Below are the code and all the weights of a small trained network. Each question names an input and a target symbol and asks about switching units off, where a switched-off unit gives its printed mean instead of its output.

import numpy as np


def w(rows, s, z=0):
    codes = np.array(rows[::2]) - 128.0
    scale = np.full(codes.shape[1], s)
    scale[-1] = z or s
    return codes * scale


def norm(h):
    return h / np.sqrt((h * h).mean(-1, keepdims=True) + 1e-5)


def f(y):
    return y / 2 * (1 + np.tanh(0.7978845608 * (y + 0.044715 * y**3)))


def softmax(a):
    e = np.exp(a - a.max(-1, keepdims=True))
    return e / e.sum(-1, keepdims=True)


def log_softmax(a):
    a = a - a.max(-1, keepdims=True)
    return a - np.log(np.exp(a).sum(-1, keepdims=True))


def net(x, mask):
    ids = ['αβγδζθλμξστφω'.index(c) for c in x.split()]
    T = len(ids)
    res = E[ids] + P[:T]
    u = 0
    for l in range(3):
        q, k, v = (norm(res) @ M[l].T for M in (Q, K, V))
        z = softmax(np.where(np.tri(T) > 0, q @ k.T / 3**0.5, -1e9)) @ v
        res = res + np.where(mask[u], z, O[l][:, -1]) @ O[l][:, :-1]
        u += 1
        y = f(norm(res) @ A[l][:, :-1].T + A[l][:, -1])
        res = res + np.where(mask[u : u + 8], y, B[l][:, -1]) @ B[l][:, :-1]
        u += 8
    return log_softmax(norm(res)[-1] @ U[:, :-1].T + U[:, -1])


Q, K, V, O, A, B = {}, {}, {}, {}, {}, {}
E = w([
[95,126,166,101,131,121],'α',
[70,139,99,71,93,128],'β',
[166,164,121,147,189,133],'γ',
[89,112,108,168,137,197],'δ',
[118,112,51,145,111,63],'ζ',
[96,140,157,254,164,131],'θ',
[122,204,185,119,129,124],'λ',
[213,112,125,36,49,125],'μ',
[108,74,105,179,135,114],'ξ',
[119,89,105,6,130,157],'σ',
[111,119,197,107,142,98],'τ',
[145,64,199,178,119,119],'φ',
[163,142,101,119,125,203],'ω',
],0.025)
P = w([
[3,137,208,49,212,119],'0',
[191,134,145,175,241,105],'1',
[14,77,108,101,85,142],'2',
[66,91,143,109,130,153],'3',
[82,103,156,103,138,141],'4',
[85,107,171,90,149,138],'5',
[103,130,183,81,174,153],'6',
[226,54,128,160,197,151],'7',
],0.0042)
Q[0] = w([
[16,2,135,150,212,177],'0.h1',
[99,34,109,131,118,34],'0.h1',
[111,203,188,127,243,173],'0.h1',
],0.0079)
K[0] = w([
[79,6,29,221,86,239],'0.h1',
[134,1,29,122,137,14],'0.h1',
[87,151,97,137,165,197],'0.h1',
],0.0066)
V[0] = w([
[190,156,121,80,135,3],'0.h1',
[141,102,196,134,129,60],'0.h1',
[142,185,223,123,97,209],'0.h1',
],0.0079)
O[0] = w([
[75,198,14,52,74,50,2],'0.h1',
[54,76,128,158,121,46,165],'0.h1',
[189,73,97,244,2,164,191],'0.h1',
],0.0079,0.0031)
A[0] = w([
[164,164,55,55,71,130,84],'0.n1',
[196,160,127,185,44,122,11],'0.n2',
[111,94,92,44,73,173,163],'0.n3',
[38,81,109,100,118,221,116],'0.n4',
[140,160,197,24,94,80,112],'0.n5',
[210,166,60,145,122,203,3],'0.n6',
[172,85,191,109,131,2,195],'0.n7',
[85,146,82,81,80,59,76],'0.n8',
],0.0087,0.0035)
B[0] = w([
[103,71,251,161,97,141,175],'0.n1',
[72,184,180,63,69,115,193],'0.n2',
[175,66,222,110,163,108,203],'0.n3',
[213,153,219,254,166,184,196],'0.n4',
[94,29,188,152,80,212,199],'0.n5',
[245,110,32,117,143,78,165],'0.n6',
[67,14,137,55,85,175,252],'0.n7',
[163,39,85,90,178,144,169],'0.n8',
],0.006,0.0042)
Q[1] = w([
[149,142,189,147,121,125],'1.h1',
[53,112,138,135,65,249],'1.h1',
[11,177,33,46,255,72],'1.h1',
],0.0086)
K[1] = w([
[86,132,82,109,1,57],'1.h1',
[186,121,123,134,101,211],'1.h1',
[98,42,88,130,224,78],'1.h1',
],0.0096)
V[1] = w([
[188,254,116,241,73,198],'1.h1',
[74,229,222,97,63,81],'1.h1',
[244,52,60,73,54,199],'1.h1',
],0.0065)
O[1] = w([
[109,205,151,163,115,96,142],'1.h1',
[112,72,7,114,66,147,255],'1.h1',
[213,95,96,128,85,51,108],'1.h1',
],0.011,0.0031)
A[1] = w([
[217,73,75,81,123,71,143],'1.n1',
[117,65,194,175,163,224,234],'1.n2',
[175,109,150,33,88,171,206],'1.n3',
[152,213,68,102,54,21,129],'1.n4',
[104,80,167,40,127,134,3],'1.n5',
[124,246,145,149,129,42,130],'1.n6',
[163,101,147,126,229,108,34],'1.n7',
[133,124,113,228,254,138,75],'1.n8',
],0.0089,0.0032)
B[1] = w([
[89,203,193,34,59,61,154],'1.n1',
[184,167,2,43,84,166,250],'1.n2',
[65,183,82,193,103,16,175],'1.n3',
[66,63,85,219,43,216,154],'1.n4',
[137,20,75,51,112,99,160],'1.n5',
[102,177,117,174,136,110,140],'1.n6',
[129,180,168,146,63,245,149],'1.n7',
[80,212,237,33,88,180,168],'1.n8',
],0.0066,0.011)
Q[2] = w([
[216,148,215,232,255,60],'2.h1',
[159,117,153,88,136,99],'2.h1',
[194,153,111,148,126,93],'2.h1',
],0.0093)
K[2] = w([
[175,86,168,103,254,161],'2.h1',
[186,115,164,77,118,160],'2.h1',
[168,173,123,53,178,170],'2.h1',
],0.0092)
V[2] = w([
[98,107,25,165,95,155],'2.h1',
[199,157,48,106,142,159],'2.h1',
[184,82,162,67,246,141],'2.h1',
],0.011)
O[2] = w([
[100,245,100,162,124,187,205],'2.h1',
[255,138,134,107,179,126,112],'2.h1',
[51,101,235,128,206,47,1],'2.h1',
],0.0089,0.009)
A[2] = w([
[59,55,170,134,254,112,119],'2.n1',
[103,99,52,74,100,196,134],'2.n2',
[113,134,91,106,57,55,4],'2.n3',
[75,150,133,25,41,151,124],'2.n4',
[97,93,194,126,193,54,69],'2.n5',
[116,144,113,189,175,200,166],'2.n6',
[206,220,192,197,144,186,218],'2.n7',
[89,114,153,155,172,43,52],'2.n8',
],0.0089,0.0034)
B[2] = w([
[155,178,139,219,243,172,173],'2.n1',
[177,159,104,214,83,105,254],'2.n2',
[77,137,182,80,103,227,136],'2.n3',
[152,219,41,102,131,171,221],'2.n4',
[211,253,27,163,152,168,150],'2.n5',
[60,91,127,91,2,120,175],'2.n6',
[127,140,116,72,107,48,228],'2.n7',
[196,166,78,99,193,130,124],'2.n8',
],0.0077,0.0076)
U = w([
[123,182,21,148,64,178,96],'α',
[194,150,38,127,111,154,44],'β',
[106,229,99,136,132,74,139],'γ',
[223,134,223,159,102,247,31],'δ',
[82,145,37,104,210,96,227],'ζ',
[26,150,171,143,77,127,84],'θ',
[113,134,107,159,110,113,49],'λ',
[98,94,152,67,30,67,250],'μ',
[122,141,128,147,210,254,114],'ξ',
[158,97,108,79,134,132,3],'σ',
[44,98,109,101,99,124,50],'τ',
[99,33,134,235,111,150,125],'φ',
[242,156,126,196,116,59,194],'ω',
],0.009,0.0037)

Each question gives the input, a string of symbols that net reads in full, and the target symbol t.
The units are the heads (3 rows each of Q, K, V and O) and the neurons (one row each of A and B). Each row of codes is followed by its name. A weight is (code - 128) times the scale printed after its matrix; where a second scale follows, it is the last column's (O, A, B and U).
mask holds one flag per unit, layer by layer, with each layer's heads first. A switched-off unit (its flag False) gives its mean, the last column of its rows in O or B, instead of its output. The means were averaged over made-up inputs and are rounded, as every weight is.
A unit's drop is (log p(t) with every unit on - log p(t) with that unit switched off) / (log p(t) with every unit on - log p(t) with every unit switched off).
The circuit of an input: a set's keep is (log p(t) with only the set's units on - log p(t) with every unit switched off) / (log p(t) with every unit on - log p(t) with every unit switched off). Starting from the 12 units with the biggest drops (on a tie, the unit counted first), units are removed one at a time, each time the one whose removal leaves the highest keep (on an exact tie, the one counted first), for as long as the keep stays at least 0.8.
circuit, biggest first: the units of the circuit, biggest drop first
most important unit: the unit with the biggest drop
k most important neurons: the k neurons with the biggest drops, biggest first
top k neurons in layer l: the k neurons of layer l with the biggest drops, biggest first
input δ φ ζ φ ω φ, target ω: circuit, biggest first -> 1.h1
input ω γ θ ω τ, target ω: circuit, biggest first -> 1.h1, 2.h1, 2.n5
input δ β ξ α, target ξ: circuit, biggest first -> 0.h1, 2.h1, 2.n1
input α ζ ζ φ, target ζ: circuit, biggest first -> 0.h1, 2.h1, 1.h1
input φ τ δ ω ω φ γ ζ, target ζ: circuit, biggest first -> 0.h1, 2.h1, 1.h1
input μ τ γ α, target μ: circuit, biggest first -> 1.h1, 2.h1
input φ φ τ φ, target φ: circuit, biggest first -> 2.h1, 1.h1, 2.n1
input ζ ξ σ γ, target ξ: circuit, biggest first -> 1.h1, 2.h1, 0.h1
input μ θ σ, target μ: circuit, biggest first -> 1.h1, 2.h1, 1.n1
input θ δ β δ ξ β τ, target ξ: circuit, biggest first -> 0.h1, 2.h1, 2.n1
input θ φ ξ, target ξ: circuit, biggest first -> 0.h1, 1.h1
input γ σ ξ σ γ γ, target ξ: circuit, biggest first -> 1.h1, 2.h1, 0.h1, 2.n1
input θ φ ζ γ ξ α, target ξ: top 2 neurons in layer 2 -> 2.n1, 2.n7
input φ δ α γ τ φ β, target δ: most important unit -> 0.n4
input σ μ β, target μ: top 2 neurons in layer 0 -> 0.n3, 0.n8
input μ ξ τ μ σ, target μ: top 3 neurons in layer 0 -> 0.n5, 0.n3, 0.n4
input ξ μ α τ φ, target μ: top 3 neurons in layer 1 -> 1.n1, 1.n2, 1.n3
input δ τ φ, target δ: 2 most important neurons -> 1.n2, 2.n5
input γ ξ τ β, target ξ: top 2 neurons in layer 0 -> 0.n2, 0.n4
input β δ τ, target δ: most important neuron -> 1.n2
input ζ μ α τ φ, target μ: top 2 neurons in layer 0 -> 0.n7, 0.n5
input φ δ φ α θ ξ δ σ, target δ: 2 most important neurons -> 0.n4, 1.n7
input ξ β φ τ α μ φ β, target μ: top 2 neurons in layer 1 -> 1.n1, 1.n3
input ξ α θ δ α ω φ, target ω: 2 most important neurons -> 2.n5, 1.n2
